Here is a tiny trained network, its code and every weight. The questions are about switching its units off for an input and a target symbol, where a switched-off unit gives its printed mean instead of its output.

import numpy as np


def w(rows, s, z=0):
    codes = np.array(rows[::2]) - 128.0
    scale = np.full(codes.shape[1], s)
    scale[-1] = z or s
    return codes * scale


def f(y):
    return np.maximum(y, 0)


def softmax(a):
    e = np.exp(a - a.max(-1, keepdims=True))
    return e / e.sum(-1, keepdims=True)


def log_softmax(a):
    a = a - a.max(-1, keepdims=True)
    return a - np.log(np.exp(a).sum(-1, keepdims=True))


def net(x, mask):
    ids = ['αγδθλμξπστφψω'.index(c) for c in x.split()]
    T = len(ids)
    res = E[ids] + P[:T]
    q, k, v = (res @ M[0].T for M in (Q, K, V))
    z = softmax(np.where(np.tri(T) > 0, q @ k.T / 4**0.5, -1e9)) @ v
    res = res + np.where(mask[0], z, O[0][:, -1]) @ O[0][:, :-1]
    y = f(res @ A[0][:, :-1].T + A[0][:, -1])
    res = res + np.where(mask[1:9], y, B[0][:, -1]) @ B[0][:, :-1]
    return log_softmax(res[-1] @ U[:, :-1].T + U[:, -1])


Q, K, V, O, A, B = {}, {}, {}, {}, {}, {}
E = w([
[88,102,131],'α',
[155,90,61],'γ',
[88,122,140],'δ',
[119,251,136],'θ',
[105,87,74],'λ',
[107,83,83],'μ',
[151,202,90],'ξ',
[60,123,158],'π',
[96,53,172],'σ',
[150,131,215],'τ',
[183,214,184],'φ',
[108,83,86],'ψ',
[186,36,139],'ω',
],0.021)
P = w([
[127,77,98],'0',
[135,130,134],'1',
[147,149,157],'2',
[153,169,173],'3',
[155,182,179],'4',
[162,193,188],'5',
[163,202,195],'6',
[167,212,198],'7',
[166,222,204],'8',
[169,229,213],'9',
[171,235,218],'10',
[170,244,222],'11',
[180,249,225],'12',
[178,255,230],'13',
],0.0055)
Q[0] = w([
[205,211,217],'h1',
[102,11,137],'h1',
[113,116,138],'h1',
[254,160,76],'h1',
],0.0085)
K[0] = w([
[231,155,211],'h1',
[102,63,163],'h1',
[120,123,144],'h1',
[246,133,49],'h1',
],0.014)
V[0] = w([
[137,200,154],'h1',
[50,146,132],'h1',
[205,86,237],'h1',
[200,141,2],'h1',
],0.0084)
O[0] = w([
[140,117,66,169],'h1',
[28,139,48,75],'h1',
[152,41,254,251],'h1',
[231,148,121,101],'h1',
],0.0086,0.0032)
A[0] = w([
[95,86,204,32],'n1',
[130,8,79,117],'n2',
[75,245,57,5],'n3',
[210,156,162,57],'n4',
[91,203,164,72],'n5',
[66,183,212,64],'n6',
[61,41,226,148],'n7',
[117,65,74,224],'n8',
],0.012,0.013)
B[0] = w([
[107,229,220,168],'n1',
[139,2,62,164],'n2',
[29,85,115,154],'n3',
[146,244,54,168],'n4',
[141,174,198,142],'n5',
[129,10,32,158],'n6',
[94,140,88,253],'n7',
[217,148,178,189],'n8',
],0.012,0.017)
U = w([
[175,6,148,114],'α',
[152,115,172,233],'γ',
[136,200,194,193],'δ',
[97,178,140,135],'θ',
[106,105,120,99],'λ',
[117,125,133,83],'μ',
[109,134,62,84],'ξ',
[100,61,139,74],'π',
[100,97,119,199],'σ',
[105,86,54,41],'τ',
[78,167,121,2],'φ',
[114,120,125,132],'ψ',
[95,125,186,139],'ω',
],0.02,0.01)

Each question gives the input, a string of symbols that net reads in full, and the target symbol t.
The units are the heads (4 rows each of Q, K, V and O) and the neurons (one row each of A and B). Each row of codes is followed by its name. A weight is (code - 128) times the scale printed after its matrix; where a second scale follows, it is the last column's (O, A, B and U).
mask holds one flag per unit, heads first, then neurons. A switched-off unit (its flag False) gives its mean, the last column of its rows in O or B, instead of its output. The means were averaged over made-up inputs and are rounded, as every weight is.
A unit's drop is (log p(t) with every unit on - log p(t) with that unit switched off) / (log p(t) with every unit on - log p(t) with every unit switched off).
The circuit of an input: a set's keep is (log p(t) with only the set's units on - log p(t) with every unit switched off) / (log p(t) with every unit on - log p(t) with every unit switched off). Starting from all 9 units, units are removed one at a time, each time the one whose removal leaves the highest keep (on an exact tie, the one counted first), for as long as the keep stays at least 0.8.
circuit, biggest first: the units of the circuit, biggest drop first
unit that matters most: the unit with the biggest drop
top k neurons: the k neurons with the biggest drops, biggest first
drop of u: that unit's drop, to one decimal
input ξ θ γ γ θ ω δ π φ γ λ γ ω, target γ: circuit, biggest first : (h1 n4 n2 n6)
input δ θ γ λ γ δ π ψ γ σ λ, target γ: circuit, biggest first : (n6 n8 n4)
input π δ δ σ γ ω π ξ σ ψ, target α: unit that matters most : n4
input ω ω ξ λ φ ω ω ω, target δ: circuit, biggest first : (h1 n1)
input λ π λ γ ω λ ω ω λ ω π δ, target σ: top 4 neurons : (n6 n4 n2 n1)
input ψ π τ ω λ θ γ α γ ξ α μ λ μ, target γ: top 3 neurons : (n7 n6 n1)
input θ θ σ θ ω ω, target γ: top 2 neurons : (n2 n1)
input ψ ξ μ α γ ξ ω δ τ μ ω ω ξ ψ, target γ: top 4 neurons : (n6 n2 n7 n1)
input π α α λ ω μ π α τ δ ω ω φ δ, target σ: top 3 neurons : (n6 n4 n7)
input μ ω θ δ δ γ γ α δ δ π ω ψ ψ, target γ: top 4 neurons : (n6 n7 n8 n2)
input γ π ω ω λ ω α ω ω ω π θ ψ μ, target α: top 2 neurons : (n1 n4)
input φ σ π δ λ θ α ψ γ, target α: circuit, biggest first : (n4 n7)
input λ ω γ τ ω σ δ π δ σ ψ ω γ, target γ: top 2 neurons : (n1 n7)
input λ τ λ δ γ γ γ σ ω δ π, target σ: circuit, biggest first : (n6)
input γ ω ω μ γ π ω μ λ, target α: top 4 neurons : (n1 n4 n7 n5)
input ξ ξ ξ δ, target δ: top 3 neurons : (n2 n6 n7)
input ψ δ μ ξ, target ξ: top 4 neurons : (n1 n3 n8 n5)
input π π π σ ξ γ γ ψ ω λ θ, target θ: circuit, biggest first : (n5 n3 h1)
input ψ μ γ μ, target γ: top 2 neurons : (n6 n7)
input φ λ δ θ λ μ μ π π θ, target θ: circuit, biggest first : (n8)
input φ λ γ λ, target γ: drop of n7 : 0.4
input γ ψ γ θ γ α τ δ ξ ξ, target ξ: drop of n8 : 0.3
input ξ φ σ γ γ δ φ γ, target δ: drop of h1 : 2.5
